In the rows, zero is written as 128.
Each row of numbers stands for one element and depends on some of the facts below. Use the named rows to name the rest.

Some rows with their names:
j256: [158 135 140 121 144 161 138 137 105 113 122 122  77 142 114 168 141 142
 120 159 121 137 100 129 135 136 153 148 129 124 125  98 150 133 141  95
 127 105 127 129 129]
j793: [161 150 118 131 110 117 167 148  68 119 174 145 108 182  90 190 169 137
  76 163 144 216 202 106 136 201 149 164  92 108 117 136 130 107 161 144
 111  97 134 134 170]
j191: [ 84 142 150  99 149 142 100 137 146 135 117 133 125 115 153 111 131 165
 149 121 134 140 145 146 106 123 132  91 137 145 157 135 124 126 137 127
 115 135 119 123 122]
j313: [114 183 116 124 128 127 122 165 132 117 134 133 131 120 124 114 145 158
 178 113 131 177 171 127 124 169 104  88 116 132 150 167 104 100 125 117
  89  99 133 128 146]
j489: [165 118 134 172 154 137 169 149 109 104 118 159 110 161  79 146 146 126
 141 162 107  93  96  99 168 124 119 125 104 134 113 117 150 137 137 114
 128 116 142 129  97]
j745: [153  85 104 135 132 140 130 130 100 129  96 104 112 117 134 169 122  83
 127 140 144 159  91 111 143 120 148 165 122 108 124  84 121 120 127 107
 150 165 136 129 117]
j263: [ 94 143 131 100 151 139 103 119 145 140 118 125 137 108 170  92 143 149
 156 135 145 129 139 158 113 124 114 103 143 154 149 141 135 130 127 129
 125 152 114 127 143]
j883: [105 153 124 107 156 145 106 140 140 130 118 128 123 112 160  93 144 160
 166 138 151 150 141 153 117 140 110  96 134 141 150 138 131 126 122 123
 110 143 122 130 148]
j822: [107 139 107  95 134 142 104 102 150 142 120 113 154 104 185  84 150 143
 149 132 164 118 127 173 118 106 119 107 157 158 144 143 132 131 127 129
 137 172 112 128 139]
j789: [ 80 124 147 107 138 126  95 132 157 140 120 125 136 107 155 116 101 142
 133  97 113 139 135 143  98 123 118  94 130 123 152 131 124 103 127 132
 126 120 129 120 119]
j482: [143  99 123 144 125 133 129 144  95 121 110 105  93 123 111 173 105  86
 120 136 128 164 104 103 133 132 149 162 107  89 124  88 108 125 126 110
 138 135 137 127 119]
j966: [158 143 137 127 153 165 138 144 100 105 126 131  76 138 101 159 139 138
 129 167 119 144 105 126 138 145 146 153 116 121 127 102 149 129 132  96
 124 103 135 129 140]
j870: [118 152 112 145 117 121 109 151 166 127 128 126 138  96 150 113 108 133
 156  69 128 158 153 118 102 152 116  99 130  98 144 157 100  96 118 127
  94 105 139 129 131]
j894: [159 101 125 136 109 140 126 121 123 131 105 110 123 112 136 191  95  95
 106  98 125 126  97 110 121 105 173 162 141 105 118  93 122 109 132  98
 145 126 129 125  93]
j529: [ 94 113 130  70  98  91 131  86 181 131 160 106 131 124 166  73 136 135
  99 113 114  54 164 120 138  75  41 127 148 109 126 151  83 133  73 240
 180  63 106 120 168]
j272: [ 71 108 134 115 137 121  88 147 134 144 107 110 139  96 156 111 105 123
 139 102 141 166 147 129 111 120 126 100 119 111 151 116  91 126 128 139
 120 163 127 123 108]
j190: [ 84 131 165 131 113  82 120 145 144 174 131 122 197 144 131  62 103 120
 150 150  93  31 127 141  84 125 123  99 144 147 134 152 161 126 171 145
 162 153 119 106 142]
j402: [ 89 154 144 107 158 138 105 147 140 127 129 136 120 118 144 101 132 163
 148 132 130 148 147 143 113 140 118  89 125 129 157 135 124 120 134 128
 107 123 124 121 142]

Facts:
j272 | μ flegru | τ j447
j746 | μ mabin | τ j629, j341
j603 | μ mabin
j517 | μ mabin | τ j629, j558, j250
j493 | μ mabin | τ j431
j944 | μ flegru
j303 | μ mabin | τ j711, j883
j778 | μ mabin | τ j711, j509
j966 | μ mabin | τ j711
j250 | μ mabin
j689 | μ mabin | τ j966
j833 | μ mabin | τ j711
j790 | μ flegru
j313 | μ flegru | τ j711
j413 | μ mabin
j625 | μ flegru | τ j711
j745 | μ mabin | τ j768, j447
j793 | μ mabin
j872 | μ mabin | τ j711, j745
j456 | μ flegru | τ j796, j509
j402 | μ flegru | τ j711
j731 | μ mabin | τ j363
j340 | μ flegru | τ j114, j447
j951 | μ flegru
j768 | μ mabin | τ j363
j695 | μ mabin | τ j543
j283 | μ flegru | τ j796, j517, j509
j720 | μ flegru | τ j968
j804 | μ mabin | τ j519, j556
j916 | μ flegru | τ j711
j70 | μ flegru
j149 | μ flegru
j190 | μ flegru | τ j548, j633
j451 | μ mabin | τ j796, j114
j114 | μ mabin | τ j711
j447 | μ flegru | τ j711
j604 | μ flegru | τ j451
j968 | μ flegru | τ j711, j966
j519 | μ flegru | τ j363
j482 | μ mabin | τ j447
j883 | μ flegru | τ j711, j388
j395 | μ flegru | τ j341
j543 | μ mabin | τ j793
j485 | μ mabin | τ j313
j999 | μ mabin | τ j711
j796 | μ mabin | τ j313
j144 | μ flegru | τ j720
j789 | μ flegru | τ j556
j894 | μ mabin | τ j870, j447
j89 | μ mabin | τ j556
j633 | μ mabin | τ j944
j287 | μ flegru | τ j711
j907 | μ flegru | τ j870, j504
j509 | μ flegru
j381 | μ mabin | τ j768
j19 | μ flegru | τ j796, j388
j449 | μ mabin | τ j447
j629 | μ mabin | τ j711
j780 | μ mabin | τ j18, j341, j313
j388 | μ mabin | τ j711
j18 | μ flegru
j822 | μ flegru | τ j388, j149
j95 | μ mabin | τ j485, j114
j870 | μ flegru | τ j796, j355
j384 | μ flegru
j358 | μ mabin | τ j384
j483 | μ mabin | τ j489, j114, j413
j341 | μ flegru
j363 | μ flegru | τ j388, j447
j227 | μ mabin | τ j778
j263 | μ flegru | τ j883
j525 | μ flegru
j697 | μ mabin | τ j388, j363
j436 | μ flegru | τ j711
j529 | μ flegru | τ j358
j531 | μ mabin | τ j19, j603
j69 | μ mabin | τ j525, j256
j489 | μ mabin | τ j629
j372 | μ mabin | τ j483
j109 | μ mabin
j431 | μ flegru | τ j711
j812 | μ flegru | τ j711, j447
j663 | μ flegru | τ j790, j420
j556 | μ flegru | τ j711, j355
j256 | μ mabin | τ j711
j420 | μ flegru
j179 | μ mabin | τ j114, j768
j832 | μ mabin | τ j19
j13 | μ flegru | τ j493, j447
j355 | μ flegru | τ j711, j114, j447
j747 | μ mabin | τ j558
j390 | μ mabin | τ j447, j250
j548 | μ flegru | τ j629
j727 | μ flegru | τ j482
j421 | μ mabin | τ j629, j18
j915 | μ flegru | τ j81
j364 | μ mabin | τ j711, j793, j313
j921 | μ mabin | τ j402
j558 | μ mabin
j191 | μ flegru | τ j711
j284 | μ flegru | τ j870
j81 | μ flegru
j526 | μ flegru | τ j768
j644 | μ flegru | τ j493
j715 | μ mabin | τ j489, j372
j711 | μ mabin
j380 | μ flegru | τ j711, j483, j951
j84 | μ mabin | τ j793, j287
j504 | μ flegru | τ j556
j628 | μ flegru | τ j633
j347 | μ flegru | τ j363, j447

Name these rows:
No name comes twice in this set of rows, the named rows included.
[ 99 126  89 127 147 123  97 160 124 129 104 105 126  96 165  82 143 112
 171 138 160 183 142 135 131 154  82 112 103 101 155 133 102 114 112 133
 108 166 134 127 153] -> j363
[ 90 102 127 115 118  78 124  74 161 149 176 145 182 152 156  78 139 129
  84 103 148 111 172 154 124 114  95 129 134 130 111 165 126 152 123 205
 141 144 115 132 158] -> j915
[193 150  91 150 139 166 140 155  98 101 122 119  83 128 119 139 161 117
 151 174 146 158 109 128 152 167 121 163 121 115 126 117 146 117 118  88
 111 124 135 139 162] -> j388
[ 61  99 143  99 108  76  74  51 158 116 171 149 194 128  87  55  91 119
  64  71  93 143  95 220 123 125  97 144 151 182 102 148 145 180  69 159
 120 150 121 145 151] -> j663
[105 132 123 130 110 112 105 127 168 142 131 123 166  97 163 121 101 131
 134  60 129 132 149 130  98 121 126 103 150 118 137 153 101  97 127 131
 114 114 131 127 111] -> j284
[ 85 155 148 100 152 129 107 143 130 135 132 134 124 126 150 122 138 167
 142 129 139 174 170 142 114 143 125  92 117 128 156 138 127 116 137 136
 109 130 126 123 145] -> j287
[167 107 126 131 133 148 153 111 130 133 118 134 127 136 133 196 123 127
 103 113 118 123 101 128 134 108 162 143 147 143 116 113 150  96 148 101
 144 111 129 129  86] -> j95
[179  92 120 185 178 132 173 140 126 111 125 179  96 163 103 146 149 128
 127 150 112 123  88 102 168 135  88 131 111 117 111 119 167 115 137 130
 120 101 152 135 107] -> j413
[185 177 104 175 157 155 152 213  83  71 136 143  32 146  59 136 163 129
 168 191 119 200 128  91 155 227  96 158  68  74 136 118 132 114 112  97
  70  75 163 143 189] -> j711
[ 97 123 131 123 149 132 101 151 149 131 114 130 129 100 160 116 105 143
 152  95 133 167 138 134 108 128 113  93 122 107 153 128 110  95 131 127
 110 129 136 122 112] -> j355
[ 80 133 149  95 143 130  98 125 139 131 124 126 131 113 145  97 119 151
 128 121 122 136 139 149 106 116 130  97 129 135 151 129 119 131 130 141
 128 136 118 123 133] -> j644
[161  74 107 136 150 147 147 105 120 137 105 125 124 128 155 180 125  95
 107 131 137 137  67 125 141 101 142 156 138 133 123  94 143  99 137 107
 149 152 131 130  89] -> j179
[113 162 133 131  92 133 115  98 176 142 140 128 158 103 160 110 116 153
 131  67 150  89 173 131  93 109 159 101 156 132 123 173 113 138 131 126
 116 130 114 131 100] -> j456

Now the same elements, written a new way:
Named rows:
j907: [126 128 117  94 113 112 105  95 128 119 113 129 115 141 125 135 117 158
 144 135 108 185 160 172 114 125 121 111 145 162  99 117 131 123 142 103
 118 124 114 111 111 145 119 109 170 127 151 117 132 128 136 127 143 136]
j870: [132 140  87 115 111  96  79  70 104 103 124  84 139 163  73 120 111 177
 130 128 116 197 160 202  61 169  76  77 141 138 104 122 127 140 161 110
 139 155 119  85  93 152  86  99 176 131 145 118 148 148 163 134 160 145]
j355: [145 117 112 183 126  93  47 187 112 114  98  89 143 183  87 136 124 134
 140 143  55 199  99 186 104 144 111 154 162  85 112  82 170 165 124 144
 181 155 130 124  88 122 162 114 146 112 170 159 155 144  98 127 119 140]
j894: [134 135  89 138 171 132 131 165 121 152 128 122 195 150  86 143 119 117
 137 138 150 134 126 109 109 148  79 143 172 138 117 149 116 201  83 147
 144 123  91 181 120 104 138 107 100 177 155 166 175 127  73 159 141 154]
j715: [136 148 120 106 141 141 171 121 138 112 149 128 153 110 134 131 123 120
 110 116 169  95 155 100 119 134 123 127 134 151 129 163  93 140 112 146
 127 114 126 135 129 131 122 149 107 148 105 146 144 134 128 133 145 134]
j340: [119 102  99 146 148 120  66 153 135 162 111 102 154 154  77 137 109 142
 158 149  78 208 145 147 100 143 111 138 160 116  78 115 136 206 107 106
 145 140  98 153  90 114 139 108 163 138 186 151 141 142  90 148 154 133]
j663: [109 106 137 102 116 141 106  99 141 153 123 141 101 118 139 123 124 148
 142 138 101 163 150 138 133 110 139 113 121 148 103 127 134 120 140  98
 103 117 118 121 120 136 116 117 162 124 151 103 106 126 129 123 147 120]
j628: [113 109 137 102 116 138 107 101 144 148 124 138 100 117 137 124 121 147
 141 137 102 164 156 139 132 110 143 115 121 149 101 127 130 122 140  98
 106 119 118 119 118 137 119 123 166 123 148 107 105 130 131 126 149 118]
j436: [138 112 165 185  95 108  73 174 117 104 105 116  84 153 150 115 147 119
 121 125  57 136  72 165 148 111 155 153 107  69 150  75 187  80 155 151
 160 146 172  90 120 134 162 138 131  78 127 120 110 135 135  94  91 113]
j431: [137 109 168 187  93 114  73 178 116 105 106 120  82 152 153 113 149 121
 119 126  54 132  64 165 155 106 158 154 105  69 155  75 189  76 156 154
 159 147 172  90 121 134 162 138 130  78 130 115 108 136 133  91  92 113]
j493: [127 136 123 109 142 150 160 128 130 140 142 147 151 121 136 126 133 119
 116 126 165  90 129 100 133 123 105 122 136 154 138 161 115 130 114 148
 117 110 115 147 140 124 123 120  95 158 122 126 144 122 108 135 139 140]
j812: [130  95 135 193 131 115  55 204 124 148  96 113 124 164 111 135 134 118
 148 146  47 174  85 151 139 121 139 171 143  72 116  79 179 158 116 137
 164 144 134 143 104 109 173 122 137 106 172 148 128 135  85 123 109 121]
j944: [101 101 145  96 115 155 105  97 148 166 127 152  95 115 147 116 128 144
 143 139 101 154 148 131 139  97 137 109 116 152 104 133 137 115 143 101
  96 110 118 124 121 136 115 112 160 130 157  90 100 125 121 121 155 120]
j604: [117 116 124 113 118 125  99  90 133 135 126 118 114 128 114 120 117 152
 137 134 106 172 156 152 108 131 127 105 122 136 102 126 127 132 146  99
 118 133 123 108 109 140 108 120 167 120 142 112 114 137 143 127 151 123]
j283: [115 119 114 118 115 123  93  73 125 128 137  97 121 129  97 110 116 162
 128 127 112 172 160 160  86 150 113  86 113 127 105 132 119 138 157 102
 125 145 131  90 102 145  89 120 170 120 134 109 116 146 162 131 162 123]
j689: [129 141 125 112 139 143 165 123 127 128 142 144 146 119 136 126 133 119
 115 121 168  86 125 103 133 126 111 122 130 146 143 154 112 124 119 147
 120 114 121 142 144 126 121 125  97 150 111 127 142 123 121 134 130 139]
j89: [169 195 100  53 116  81 193 120 106  55 103 163 152 157 161 178 122 138
 129 123 186 128 151 175 140 119  95 140 197 221 137 128 118  80 116 140
 119  95  96 139 148 151 148 108 115 155 122 147 193  94 122 129  94 177]
j697: [128 150 101 142 157  97 204  98 106 141 128 135 139  95  96 162 123 106
 156 131 221  91 120  84 144 171 150 131 107 108 156 112  85 150 114  65
 104 158 115 175 193  94 102 130 122 121  83 142 101  91 176 167  65 108]

Which element is each row?
No name comes twice in this set of rows, the named rows included.
[127 113 150 185 104 101  93 139 108 119 108 115  81 135 126 124 140 125
 138 129  91 136  78 153 147 132 166 138  91  61 151  70 165  94 159 107
 140 167 165 102 143 122 135 131 145  74 115 112  89 123 165 112  78 102] -> j883
[128 111 153 151 103 121  85 142 129 118 116 121  93 137 143 118 136 131
 126 129  74 147 107 153 138 111 150 135 113 100 130  98 162  99 149 133
 139 135 152  97 117 136 142 134 144  96 135 116 111 136 133 106 120 116] -> j380
[130 151  94 139 165  86 225  97 109 149 119 145 138  85  93 182 115 100
 176 136 236  98 129  74 156 173 169 142 109 111 145 103  74 166  99  39
  95 160 104 196 208  84 108 137 131 114  80 154  97  77 182 179  46 100] -> j768
[135  92 139 224 132 109  36 243 117 147  88 106 129 179 107 137 138 105
 148 150  25 178  58 155 144 120 140 191 148  47 125  63 197 166 107 153
 185 156 142 147 100 100 193 125 126 101 179 162 136 139  70 121  94 123] -> j447
[147 142 144 170 124 124 145 170 109 101 130 127 133 138 143 121 148 100
 101 113 142  65  69 120 146 130 125 146 117  94 178 121 147  94 131 176
 152 137 158 121 147 122 145 137  76 118  98 135 141 125 129 114  91 131] -> j303
[128 144 116 113 143 139 165 105 123 133 146 133 152 117 121 124 129 126
 115 120 179  90 132 104 118 140 101 107 127 146 146 159 105 130 124 137
 116 123 121 139 141 125 105 119 103 154 107 123 138 123 133 142 136 138] -> j531
[109  92 112 136 150 134  75 155 145 183 109 128 140 144  99 142 116 136
 165 158  77 200 144 133 124 121 125 146 157 127  81 117 142 195 104 102
 129 125  94 166 103 108 146 106 161 142 192 142 129 128  76 147 149 130] -> j13
[128 126  91 150 180 129 148 173 128 170 123 128 187 133  87 154 118 102
 153 144 160 129 122  89 126 148 109 158 164 122 120 136 110 213  74 121
 137 132  89 203 138  88 142 116 103 164 150 173 154 117  78 168 119 138] -> j745
[130 146 109 118 149 126 183 113 123 135 137 138 150 109 119 144 123 116
 133 124 192  95 136  95 131 146 126 127 129 139 141 143  95 145 111 112
 113 128 114 160 158 115 114 130 111 145 104 140 129 113 141 150 113 128] -> j381
[112  99 100 154 158 102 108 141 132 184  94 129 131 125  80 168 110 123
 195 161 113 201 139 121 138 146 158 157 142 104  87  85 124 208  99  47
 118 151  91 190 138  88 141 115 178 118 167 154 104 105 115 167 101 106] -> j347
[128 143 118 115 141 149 161 105 129 120 159 119 156 114 120 110 126 127
 102 114 171  89 144 100 105 143 104 105 120 139 138 171  94 137 125 151
 127 124 131 123 127 132 102 136 102 151 104 130 142 140 139 133 155 136] -> j780
[103 104 138 104 115 146  99  89 141 161 130 138 101 118 132 111 128 152
 136 134 101 156 146 138 124 113 126 100 114 146 106 134 136 117 149 104
 104 120 122 111 118 138 104 110 161 129 149  88 103 130 133 121 158 122] -> j509
[110 113 126 125 121 120 115  88 129 152 119 129  99 113 116 132 120 144
 155 137 122 160 143 137 129 135 148 110 107 120 112 107 125 131 146  73
 105 143 124 124 137 125 106 119 169 110 133 108  91 119 159 136 122 108] -> j822
[128 146 113 115 143 134 165 102 121 129 144 128 153 119 115 123 128 126
 115 120 182  92 131 107 115 147 100 106 124 143 144 157 102 132 125 137
 119 127 122 134 141 126 103 121 104 152 107 126 140 124 137 142 134 139] -> j832
[133 160  82 143 138 120 132  58  90 105 170  68 182 141  53  91 122 151
  90 107 191  96 130 141  45 202  43  53 110 111 153 169  94 146 156 152
 147 167 140  85 116 140  50 103 105 157  91 120 154 157 180 146 164 149] -> j796

